Below is a small trained network, with its code and all its weights. Each question gives an input and a class and asks what happens when units are switched off, that is, made to give their printed mean instead of their output.

import numpy as np


def w(rows, s, z=0):
    codes = np.array(rows[::2]) - 128.0
    scale = np.full(codes.shape[1], s)
    scale[-1] = z or s
    return codes * scale


def f(y):
    return y / 2 * (1 + np.tanh(0.7978845608 * (y + 0.044715 * y**3)))


def log_softmax(a):
    a = a - a.max(-1, keepdims=True)
    return a - np.log(np.exp(a).sum(-1, keepdims=True))


def net(x, mask):
    res = np.array(x, float).reshape(1, 7) / 4 @ E
    y = f(res @ A[0][:, :-1].T + A[0][:, -1])
    res = res + np.where(mask, y, B[0][:, -1]) @ B[0][:, :-1]
    return log_softmax(res[-1] @ U[:, :-1].T + U[:, -1])


A, B = {}, {}
E = w([
[160,170,36],'x0',
[130,234,149],'x1',
[4,76,91],'x2',
[155,92,202],'x3',
[94,127,228],'x4',
[174,148,72],'x5',
[144,198,121],'x6',
],0.0035)
A[0] = w([
[120,118,111,77],'n1',
[138,100,134,202],'n2',
[108,99,152,163],'n3',
[119,134,138,91],'n4',
[126,110,128,201],'n5',
[123,127,133,198],'n6',
[139,127,141,56],'n7',
[159,98,138,198],'n8',
[66,104,201,153],'n9',
[131,127,128,231],'n10',
[139,173,103,219],'n11',
[70,39,22,157],'n12',
[113,129,155,64],'n13',
[97,91,77,155],'n14',
[126,141,143,59],'n15',
[177,139,130,191],'n16',
[113,164,119,230],'n17',
[122,147,129,252],'n18',
[137,128,124,163],'n19',
[136,122,149,125],'n20',
[117,120,140,83],'n21',
[134,133,129,235],'n22',
[51,230,72,203],'n23',
[119,114,128,171],'n24',
[33,78,251,144],'n25',
[127,124,136,52],'n26',
[231,136,171,131],'n27',
[195,142,142,109],'n28',
[125,112,140,96],'n29',
[137,156,124,211],'n30',
[97,96,166,159],'n31',
[117,108,132,115],'n32',
[114,118,133,189],'n33',
[138,144,127,230],'n34',
[168,138,96,93],'n35',
[119,80,106,191],'n36',
[141,138,147,114],'n37',
[163,145,118,191],'n38',
[113,117,143,91],'n39',
[134,109,123,213],'n40',
[129,142,147,54],'n41',
[132,158,131,134],'n42',
[124,125,119,227],'n43',
[110,122,102,195],'n44',
[129,102,120,178],'n45',
[117,122,136,176],'n46',
[188,154,79,80],'n47',
[114,109,130,152],'n48',
],0.012,0.003)
B[0] = w([
[112,114,125,114],'n1',
[130,155,129,159],'n2',
[133,141,105,148],'n3',
[128,121,125,116],'n4',
[127,151,125,159],'n5',
[135,144,127,158],'n6',
[122,112,132,106],'n7',
[143,156,139,160],'n8',
[152,113,71,183],'n9',
[139,155,131,177],'n10',
[163,167,124,203],'n11',
[4,99,114,238],'n12',
[123,106,114,111],'n13',
[77,127,122,170],'n14',
[123,110,129,108],'n15',
[160,136,155,175],'n16',
[148,164,131,192],'n17',
[148,159,133,195],'n18',
[134,134,129,144],'n19',
[125,126,132,127],'n20',
[124,117,119,113],'n21',
[144,153,134,181],'n22',
[136,225,145,253],'n23',
[123,140,122,146],'n24',
[159,76,17,234],'n25',
[121,112,125,104],'n26',
[134,89,206,188],'n27',
[145,99,165,152],'n28',
[121,123,121,116],'n29',
[151,148,137,179],'n30',
[139,137,95,155],'n31',
[120,125,117,124],'n32',
[128,146,121,154],'n33',
[149,150,137,183],'n34',
[151,115,114,142],'n35',
[98,152,117,166],'n36',
[127,117,137,126],'n37',
[161,140,137,174],'n38',
[124,117,115,116],'n39',
[129,155,128,166],'n40',
[121,108,129,107],'n41',
[138,129,136,140],'n42',
[129,156,128,177],'n43',
[110,149,128,168],'n44',
[118,145,124,150],'n45',
[131,140,122,148],'n46',
[173,106,105,167],'n47',
[121,134,118,138],'n48',
],0.045,0.0039)
U = w([
[118,130,114,49],'0',
[146,199,123,124],'1',
[61,147,142,79],'2',
[82,137,175,254],'3',
[74,1,151,39],'4',
[136,77,86,74],'5',
[178,99,152,132],'6',
[94,119,29,177],'7',
],0.0067,0.0042)

Each question gives the input, the list of numbers given to net, and the class t.
The units are the neurons (one row each of A and B). Each row of codes is followed by its name. A weight is (code - 128) times the scale printed after its matrix; where a second scale follows, it is the last column's (A, B and U).
mask holds one flag per neuron, in row order. A switched-off neuron (its flag False) gives its mean, the last column of its row in B, instead of its output. The means were averaged over made-up inputs and are rounded, as every weight is.
A unit's drop is (log p(t) with every unit on - log p(t) with that unit switched off) / (log p(t) with every unit on - log p(t) with every unit switched off).
The circuit of an input: a set's keep is (log p(t) with only the set's units on - log p(t) with every unit switched off) / (log p(t) with every unit on - log p(t) with every unit switched off). Starting from the 12 units with the biggest drops (on a tie, the unit counted first), units are removed one at a time, each time the one whose removal leaves the highest keep (on an exact tie, the one counted first), for as long as the keep stays at least 0.8.
units of the circuit, in order: the units of the circuit, biggest drop first
most important unit: the unit with the biggest drop
k most important neurons: the k neurons with the biggest drops, biggest first
drop of u: that unit's drop, to one decimal
input [5,-3,5,-5,-6,-2,5], class 2: most important unit => n12
input [3,-8,7,3,-7,8,-6], class 2: units of the circuit, in order => n25, n12
input [4,-1,0,5,0,2,-1], class 3: units of the circuit, in order => n25, n23
input [8,1,4,2,2,4,-3], class 3: 3 most important neurons => n25, n12, n9
input [0,0,-1,2,-4,-4,-7], class 7: units of the circuit, in order => n23, n27
input [0,-6,-8,7,-1,-1,-8], class 6: units of the circuit, in order => n12, n27
input [-5,-2,-2,7,3,6,-5], class 5: units of the circuit, in order => n25, n23, n27
input [-3,1,-6,-7,6,-2,-8], class 5: 3 most important neurons => n23, n25, n12
input [4,-4,3,4,-3,0,8], class 2: 2 most important neurons => n25, n12
input [1,-4,-5,-7,0,3,2], class 6: 2 most important neurons => n23, n47
input [1,3,7,-8,-4,0,2], class 2: 2 most important neurons => n12, n14
input [3,-5,-7,-7,-4,5,-8], class 3: 2 most important neurons => n25, n12
input [-4,-4,-2,-5,-2,1,-8], class 2: 3 most important neurons => n25, n12, n47
input [-4,-7,6,1,-7,6,-6], class 2: most important unit => n25
input [-6,0,-3,-5,5,-2,4], class 7: 3 most important neurons => n25, n23, n9
input [-8,-7,7,0,-2,-2,6], class 7: drop of n23 => 0.0
input [1,0,-3,5,0,-1,8], class 6: drop of n28 => 0.1
input [-6,-6,0,1,-7,5,7], class 2: drop of n25 => 0.4
input [5,-8,-7,5,-5,-3,-7], class 2: drop of n16 => -0.1
input [3,-1,-7,-7,5,7,6], class 6: most important unit => n27
